Below are the code and all the weights of a small trained network. Each question names an input and a target symbol and asks about switching units off, where a switched-off unit gives its printed mean instead of its output.

import numpy as np


def w(rows, s, z=0):
    codes = np.array(rows[::2]) - 128.0
    scale = np.full(codes.shape[1], s)
    scale[-1] = z or s
    return codes * scale


def f(y):
    return np.maximum(y, 0)


def softmax(a):
    e = np.exp(a - a.max(-1, keepdims=True))
    return e / e.sum(-1, keepdims=True)


def log_softmax(a):
    a = a - a.max(-1, keepdims=True)
    return a - np.log(np.exp(a).sum(-1, keepdims=True))


def net(x, mask):
    ids = ['αβγδεηθμξπστφψ'.index(c) for c in x.split()]
    T = len(ids)
    res = E[ids] + P[:T]
    u = 0
    for l in range(2):
        q, k, v = (res @ M[l].T for M in (Q, K, V))
        z = softmax(np.where(np.tri(T) > 0, q @ k.T / 4**0.5, -1e9)) @ v
        res = res + np.where(mask[u], z, O[l][:, -1]) @ O[l][:, :-1]
        u += 1
        y = f(res @ A[l][:, :-1].T + A[l][:, -1])
        res = res + np.where(mask[u : u + 4], y, B[l][:, -1]) @ B[l][:, :-1]
        u += 4
    return log_softmax(res[-1] @ U[:, :-1].T + U[:, -1])


Q, K, V, O, A, B = {}, {}, {}, {}, {}, {}
E = w([
[65,118,156,107],'α',
[137,141,105,89],'β',
[156,112,167,246],'γ',
[153,94,131,174],'δ',
[114,145,138,167],'ε',
[146,74,139,150],'η',
[120,82,86,113],'θ',
[45,81,157,134],'μ',
[107,50,102,164],'ξ',
[160,132,90,167],'π',
[27,105,115,115],'σ',
[73,163,47,158],'τ',
[102,160,104,136],'φ',
[134,79,71,69],'ψ',
],0.013)
P = w([
[253,179,184,48],'0',
[20,78,97,159],'1',
[30,103,81,155],'2',
[28,122,80,132],'3',
[15,118,91,142],'4',
[16,119,102,116],'5',
[57,158,103,122],'6',
],0.0042)
Q[0] = w([
[70,147,72,48],'L0H1',
[4,189,143,59],'L0H1',
[184,91,110,33],'L0H1',
[138,149,216,149],'L0H1',
],0.011)
K[0] = w([
[187,118,65,8],'L0H1',
[233,245,58,1],'L0H1',
[27,44,92,78],'L0H1',
[65,229,162,181],'L0H1',
],0.0085)
V[0] = w([
[124,116,182,132],'L0H1',
[114,58,127,83],'L0H1',
[92,56,164,177],'L0H1',
[98,116,2,184],'L0H1',
],0.0088)
O[0] = w([
[163,138,185,172,90],'L0H1',
[114,50,163,118,95],'L0H1',
[127,117,155,243,108],'L0H1',
[57,112,1,140,249],'L0H1',
],0.0078,0.0014)
A[0] = w([
[144,9,63,216,10],'L0N1',
[156,165,170,8,5],'L0N2',
[22,71,125,35,49],'L0N3',
[255,87,92,40,64],'L0N4',
],0.0074,0.0023)
B[0] = w([
[206,225,127,127,186],'L0N1',
[48,142,207,34,143],'L0N2',
[196,207,41,184,254],'L0N3',
[1,70,97,44,140],'L0N4',
],0.0077,0.0045)
Q[1] = w([
[73,237,139,152],'L1H1',
[136,133,167,183],'L1H1',
[250,109,146,144],'L1H1',
[39,164,167,132],'L1H1',
],0.014)
K[1] = w([
[188,237,191,95],'L1H1',
[140,147,191,170],'L1H1',
[64,154,60,248],'L1H1',
[160,152,255,37],'L1H1',
],0.012)
V[1] = w([
[86,158,24,78],'L1H1',
[204,101,148,176],'L1H1',
[187,156,52,111],'L1H1',
[245,205,197,93],'L1H1',
],0.011)
O[1] = w([
[147,252,175,22,190],'L1H1',
[31,56,79,154,4],'L1H1',
[34,205,154,71,97],'L1H1',
[15,186,219,254,209],'L1H1',
],0.0083,0.004)
A[1] = w([
[69,1,97,91,39],'L1N1',
[172,59,108,31,4],'L1N2',
[239,185,72,212,242],'L1N3',
[210,130,56,36,45],'L1N4',
],0.0095,0.0022)
B[1] = w([
[76,101,104,6,188],'L1N1',
[29,168,136,93,167],'L1N2',
[165,92,251,74,239],'L1N3',
[180,109,77,206,255],'L1N4',
],0.011,0.0099)
U = w([
[138,137,116,128,97],'α',
[35,218,244,6,198],'β',
[74,193,121,234,120],'γ',
[106,131,111,116,114],'δ',
[38,132,108,113,65],'ε',
[175,80,188,247,77],'η',
[182,3,115,10,186],'θ',
[165,106,122,113,127],'μ',
[98,128,117,127,107],'ξ',
[121,110,119,112,90],'π',
[143,154,37,144,133],'σ',
[209,95,183,92,5],'τ',
[217,100,109,105,142],'φ',
[169,113,89,134,132],'ψ',
],0.0047,0.0032)

Each question gives the input, a string of symbols that net reads in full, and the target symbol t.
The units are the heads (4 rows each of Q, K, V and O) and the neurons (one row each of A and B). Each row of codes is followed by its name. A weight is (code - 128) times the scale printed after its matrix; where a second scale follows, it is the last column's (O, A, B and U).
mask holds one flag per unit, layer by layer, with each layer's heads first. A switched-off unit (its flag False) gives its mean, the last column of its rows in O or B, instead of its output. The means were averaged over made-up inputs and are rounded, as every weight is.
A unit's drop is (log p(t) with every unit on - log p(t) with that unit switched off) / (log p(t) with every unit on - log p(t) with every unit switched off).
The circuit of an input: a set's keep is (log p(t) with only the set's units on - log p(t) with every unit switched off) / (log p(t) with every unit on - log p(t) with every unit switched off). Starting from all 10 units, units are removed one at a time, each time the one whose removal leaves the highest keep (on an exact tie, the one counted first), for as long as the keep stays at least 0.8.
units of the circuit, in order: the units of the circuit, biggest drop first
top k neurons: the k neurons with the biggest drops, biggest first
k most important neurons of layer l: the k neurons of layer l with the biggest drops, biggest first
input ψ ψ φ φ φ α, target φ: top neuron -> [L1N4]
input μ μ φ φ φ ε, target θ: top 2 neurons -> [L1N1; L0N3]
input μ π μ μ π α, target θ: top 4 neurons -> [L1N1; L0N3; L0N1; L1N3]
input ε θ α β τ, target γ: top 2 neurons -> [L1N1; L1N3]
input φ φ τ φ ε, target β: top 2 neurons -> [L1N4; L0N4]
input α γ μ, target η: units of the circuit, in order -> [L0H1; L1H1]
input α φ ε φ α γ, target η: units of the circuit, in order -> [L0H1; L1H1; L0N3]
input ε μ ξ σ, target γ: units of the circuit, in order -> [L1H1; L0H1]
input ξ α φ ε α ψ ψ, target σ: top 3 neurons -> [L1N4; L1N3; L0N4]
input β μ φ μ φ γ τ, target τ: 3 most important neurons of layer 0 -> [L0N4; L0N2; L0N3]
input γ γ φ, target ε: units of the circuit, in order -> [L1H1; L1N1; L0H1; L0N3]
input ψ φ μ α φ τ, target φ: units of the circuit, in order -> [L1N4; L0N4; L1H1; L0H1]
input τ φ α φ, target σ: units of the circuit, in order -> [L1N4; L1H1; L0H1; L1N3]
input γ β ε, target ε: 3 most important neurons of layer 1 -> [L1N1; L1N4; L1N3]
input φ φ ε μ ε α γ, target η: top 2 neurons -> [L0N1; L1N1]
input μ μ π φ η φ, target θ: top 2 neurons -> [L1N1; L0N3]
input α φ σ τ, target η: units of the circuit, in order -> [L0H1; L1H1; L0N2; L0N3]
input β μ φ φ η ε, target τ: top 3 neurons -> [L0N4; L0N2; L1N3]
input μ π τ, target θ: top 3 neurons -> [L1N1; L1N3; L0N3]
input τ ψ ε η μ φ μ, target σ: most important neuron of layer 0 -> [L0N3]
input β φ μ, target τ: 2 most important neurons of layer 1 -> [L1N3; L1N4]
input μ φ φ γ σ, target θ: top 2 neurons -> [L1N1; L0N3]
input φ δ α, target β: top 2 neurons -> [L1N4; L0N4]
input φ δ ξ μ φ, target β: 2 most important neurons of layer 0 -> [L0N4; L0N2]
